Below is a small trained network, with its code and all its weights. Each question gives an input and a class and asks what happens when units are switched off, that is, made to give their printed mean instead of their output.

import numpy as np


def w(rows, s, z=0):
    codes = np.array(rows[::2]) - 128.0
    scale = np.full(codes.shape[1], s)
    scale[-1] = z or s
    return codes * scale


def f(y):
    return y / 2 * (1 + np.tanh(0.7978845608 * (y + 0.044715 * y**3)))


def log_softmax(a):
    a = a - a.max(-1, keepdims=True)
    return a - np.log(np.exp(a).sum(-1, keepdims=True))


def net(x, mask):
    res = np.array(x, float).reshape(1, 5) / 4 @ E
    y = f(res @ A[0][:, :-1].T + A[0][:, -1])
    res = res + np.where(mask, y, B[0][:, -1]) @ B[0][:, :-1]
    return log_softmax(res[-1] @ U[:, :-1].T + U[:, -1])


A, B = {}, {}
E = w([
[142,141,133,137,139,128],'x0',
[36,131,1,148,222,146],'x1',
[191,26,147,45,227,206],'x2',
[50,30,187,206,128,153],'x3',
[173,144,151,172,195,65],'x4',
],0.0061)
A[0] = w([
[123,153,122,176,109,130,4],'neuron 0',
[104,152,134,147,159,159,53],'neuron 1',
[105,129,112,61,59,179,216],'neuron 2',
[73,50,94,189,150,123,184],'neuron 3',
[166,56,116,61,163,202,48],'neuron 4',
[100,175,102,148,81,95,42],'neuron 5',
[81,126,198,192,178,102,116],'neuron 6',
[86,127,74,158,162,138,35],'neuron 7',
[45,174,62,137,208,154,86],'neuron 8',
[133,156,95,182,72,134,21],'neuron 9',
[140,113,143,111,102,105,58],'neuron 10',
[108,90,163,116,59,173,135],'neuron 11',
[151,87,115,113,151,132,176],'neuron 12',
[120,120,187,99,78,154,93],'neuron 13',
[94,144,133,158,106,108,27],'neuron 14',
[91,174,128,180,67,106,94],'neuron 15',
[87,117,2,130,167,175,136],'neuron 16',
[154,68,139,94,174,137,53],'neuron 17',
[89,73,190,214,130,166,169],'neuron 18',
[154,114,159,128,163,155,124],'neuron 19',
[172,125,208,129,67,134,60],'neuron 20',
],0.0095,0.0032)
B[0] = w([
[78,70,159,108,59,76,126],'neuron 0',
[76,93,211,228,62,98,125],'neuron 1',
[161,200,176,165,210,182,198],'neuron 2',
[221,215,79,114,129,89,219],'neuron 3',
[3,17,89,77,144,56,216],'neuron 4',
[65,54,79,54,157,90,174],'neuron 5',
[114,184,87,36,219,157,171],'neuron 6',
[166,110,220,181,67,66,168],'neuron 7',
[225,123,221,158,136,87,239],'neuron 8',
[62,86,61,142,154,16,150],'neuron 9',
[171,116,198,152,62,145,123],'neuron 10',
[186,167,174,120,193,157,180],'neuron 11',
[94,104,94,162,132,162,167],'neuron 12',
[154,151,192,172,167,105,163],'neuron 13',
[94,18,113,32,112,66,136],'neuron 14',
[47,85,51,96,170,71,200],'neuron 15',
[199,176,207,217,113,47,254],'neuron 16',
[38,81,118,129,82,81,174],'neuron 17',
[201,227,37,32,119,165,215],'neuron 18',
[89,121,141,130,88,120,154],'neuron 19',
[188,99,157,216,146,81,186],'neuron 20',
],0.0055,0.0064)
U = w([
[193,120,158,179,103,131,162],'0',
[119,168,113,125,174,175,232],'1',
[1,38,87,103,122,113,4],'2',
[178,180,74,86,133,184,109],'3',
[142,122,114,151,102,161,145],'4',
],0.0087,0.0025)

Each question gives the input, the list of numbers given to net, and the class t.
The units are the neurons (one row each of A and B). Each row of codes is followed by its name. A weight is (code - 128) times the scale printed after its matrix; where a second scale follows, it is the last column's (A, B and U).
mask holds one flag per neuron, in row order. A switched-off neuron (its flag False) gives its mean, the last column of its row in B, instead of its output. The means were averaged over made-up inputs and are rounded, as every weight is.
A unit's drop is (log p(t) with every unit on - log p(t) with that unit switched off) / (log p(t) with every unit on - log p(t) with every unit switched off).
The circuit of an input: a set's keep is (log p(t) with only the set's units on - log p(t) with every unit switched off) / (log p(t) with every unit on - log p(t) with every unit switched off). Starting from the 12 units with the biggest drops (on a tie, the unit counted first), units are removed one at a time, each time the one whose removal leaves the highest keep (on an exact tie, the one counted first), for as long as the keep stays at least 0.8.
circuit, biggest first: the units of the circuit, biggest drop first
unit that matters most: the unit with the biggest drop
top k neurons: the k neurons with the biggest drops, biggest first
drop of u: that unit's drop, to one decimal
input [-4,6,-4,-2,-5], class 0: circuit, biggest first	(neuron 16; neuron 8)
input [2,8,-6,8,-3], class 0: circuit, biggest first	(neuron 8; neuron 16)
input [-6,-7,-5,6,8], class 1: unit that matters most	neuron 6
input [2,1,6,7,6], class 3: top 3 neurons	(neuron 18; neuron 3; neuron 6)
input [8,-7,-8,-6,-1], class 2: top 2 neurons	(neuron 15; neuron 5)
input [7,8,7,-6,5], class 0: circuit, biggest first	(neuron 16; neuron 8)
input [5,7,-5,-4,4], class 0: circuit, biggest first	(neuron 8; neuron 16)
input [-7,-4,-6,8,7], class 3: circuit, biggest first	(neuron 18; neuron 6)
input [-1,-4,7,4,5], class 2: circuit, biggest first	(neuron 4; neuron 17)
input [-6,8,-4,1,4], class 0: circuit, biggest first	(neuron 8; neuron 16)
input [-4,6,2,3,-6], class 0: circuit, biggest first	(neuron 16; neuron 8)
input [-3,-1,-5,8,-3], class 3: circuit, biggest first	(neuron 18; neuron 3; neuron 6)
input [6,-7,-6,8,2], class 3: circuit, biggest first	(neuron 18; neuron 6)
input [-3,6,7,-5,1], class 2: circuit, biggest first	(neuron 4)
input [-7,-1,5,7,-6], class 3: top 3 neurons	(neuron 18; neuron 3; neuron 11)
input [-5,5,-1,1,-2], class 0: circuit, biggest first	(neuron 16; neuron 8; neuron 7)
input [-1,-3,-7,7,8], class 1: top 3 neurons	(neuron 18; neuron 6; neuron 4)
input [-8,2,7,8,-3], class 3: top 3 neurons	(neuron 18; neuron 3; neuron 11)
input [8,-6,-4,4,8], class 1: top 3 neurons	(neuron 6; neuron 16; neuron 8)
input [-5,-4,5,6,0], class 3: circuit, biggest first	(neuron 18)
input [-3,8,3,4,6], class 0: drop of neuron 8	0.2
input [-5,-5,8,2,3], class 2: drop of neuron 8	0.0
input [2,3,-8,-3,-3], class 2: drop of neuron 5	0.1
input [6,-3,6,-5,3], class 2: drop of neuron 16	0.1
